Each row has a class, written after it.
[.13,.00,.09,-.04,.01,.18,.05,-.10,.02,.00,.32,-.13,.01,-.12,-.11,-.02,-.19,-.34,.09,-.10,.06,-.10,-.30,.25,.22,.12,-.15]
S
[.06,.22,.11,-.04,.02,-.08,.13,-.08,.07,-.07,.00,-.21,.01,-.03,-.17,-.08,-.27,-.01,.15,.14,.28,-.24,.02,-.13,.07,.24,-.17]
S
[-.06,.05,.15,.18,.04,.01,-.12,.03,.05,.02,-.03,-.15,.07,-.11,.07,-.07,.13,.15,.03,.22,.03,.22,.06,-.17,-.18,-.17,-.06]
Z
[.08,-.01,.07,.18,-.20,-.17,.42,.05,.07,.04,-.56,.12,-.17,-.02,.21,.13,-.10,-.05,-.25,-.03,-.08,.02,.08,-.06,-.01,.38,.04]
S
[.06,.20,.23,-.15,.23,.14,-.41,-.05,.02,.08,.62,-.50,.06,.26,-.23,-.21,.32,.24,.38,-.04,-.01,-.08,.35,-.12,.04,-.13,.00]
Z
[-.19,.11,-.22,.07,.01,-.34,.12,-.06,-.16,.20,-.20,-.24,.10,.53,.06,.17,-.22,.29,-.13,.16,.04,.02,.02,-.08,-.14,.29,.10]
Q
[.10,-.13,.07,.10,-.37,-.27,.09,-.05,.22,.18,-.42,.25,-.02,.02,.00,.16,-.25,.17,-.30,-.05,.13,-.05,.12,.04,-.04,.04,.22]
Z
[.06,-.15,.01,.00,-.05,-.11,.26,.01,-.04,.02,-.26,.13,-.19,-.09,.18,.18,-.07,-.14,-.20,-.13,.10,-.07,.05,-.07,.02,.07,-.17]
S
[.04,.49,.03,-.32,.24,-.08,-.15,-.14,.04,.17,.76,-.63,.25,.21,-.42,.01,-.38,-.16,.10,.05,.00,-.23,-.09,-.02,.17,.30,-.07]
S
[-.04,.02,.01,.04,.02,.06,-.16,-.01,-.02,-.04,.12,-.13,-.03,.04,-.57,-.10,.03,.19,.25,.12,.09,-.14,.10,-.07,-.03,-.08,-.07]
Z
[.12,.01,.14,.11,.07,.00,-.25,-.01,.08,-.22,.14,.01,.01,.00,.05,-.24,.38,.27,.29,.23,.03,.12,.11,-.10,-.21,-.26,-.01]
Z
[-.06,-.17,-.03,.16,-.49,.20,-.13,-.08,-.05,-.32,.01,.35,.01,-.24,.18,.05,.36,.24,.22,-.11,.04,.41,.01,-.04,.05,-.41,-.01]
Z
[.06,.06,.22,.17,-.02,.30,.03,.00,-.06,-.09,-.41,.01,-.13,-.06,.00,.02,.43,.37,.21,.07,.09,.13,.12,-.12,-.13,-.18,-.11]
Z
[-.10,.04,-.09,-.32,.42,.00,.25,-.06,-.20,-.12,.75,-.56,.23,.19,-.43,-.16,-.43,-.31,.24,-.05,.14,-.15,-.24,-.01,.11,.27,.15]
Q
[-.14,.07,-.01,-.06,.09,-.19,-.21,.01,.04,.18,.27,-.10,.16,.18,-.06,-.02,-.12,.04,-.10,-.07,-.04,.18,.04,.06,-.03,.05,.09]
Q
[-.09,.06,.06,.23,.04,-.61,-.24,-.09,.28,.05,.02,-.05,.25,.20,.12,-.02,-.25,-.04,-.15,.20,.34,-.07,-.25,-.18,-.02,.14,.22]
Q
[.24,.07,-.08,-.13,-.01,-.18,-.03,.05,.05,.21,.27,-.13,.09,.23,-.11,-.13,-.25,.07,-.10,.10,-.06,-.01,-.13,-.02,-.26,.16,-.30]
Q
[-.28,.11,-.24,.21,.02,-.10,.18,.17,-.26,-.04,-.36,-.06,.05,.21,.10,-.09,.08,.02,-.14,.13,.01,.14,-.15,-.05,-.08,.12,.13]
Q
[.13,.11,.08,.02,.02,.27,.21,.14,-.05,-.07,.20,-.15,-.06,-.05,-.32,-.13,.28,.10,.40,.48,-.05,-.17,.20,-.14,.09,-.12,-.11]
Z
[.11,-.12,.24,.03,-.18,.30,-.01,.02,-.24,-.08,-.39,-.12,-.21,.12,-.09,.02,.69,.23,.08,-.12,-.13,.07,.40,-.15,-.63,-.02,-.12]
Z
[.25,-.07,-.01,.07,-.29,-.12,.52,.08,-.15,.24,-.76,.17,.15,-.15,.08,.22,.11,-.21,-.49,-.17,-.10,-.07,-.05,.16,.06,.37,-.17]
S
[-.08,.09,-.38,.00,-.02,-.22,.15,.20,-.35,.14,-.07,-.24,.12,.49,.19,.27,-.07,.04,-.29,.18,.05,.16,-.20,.08,.02,.42,.12]
Q
[-.04,.02,-.07,.01,.23,.07,-.29,-.03,-.12,-.13,.29,-.22,.07,.22,-.09,-.25,.03,-.02,.19,.10,.13,.17,.02,.13,-.12,-.18,.09]
Z
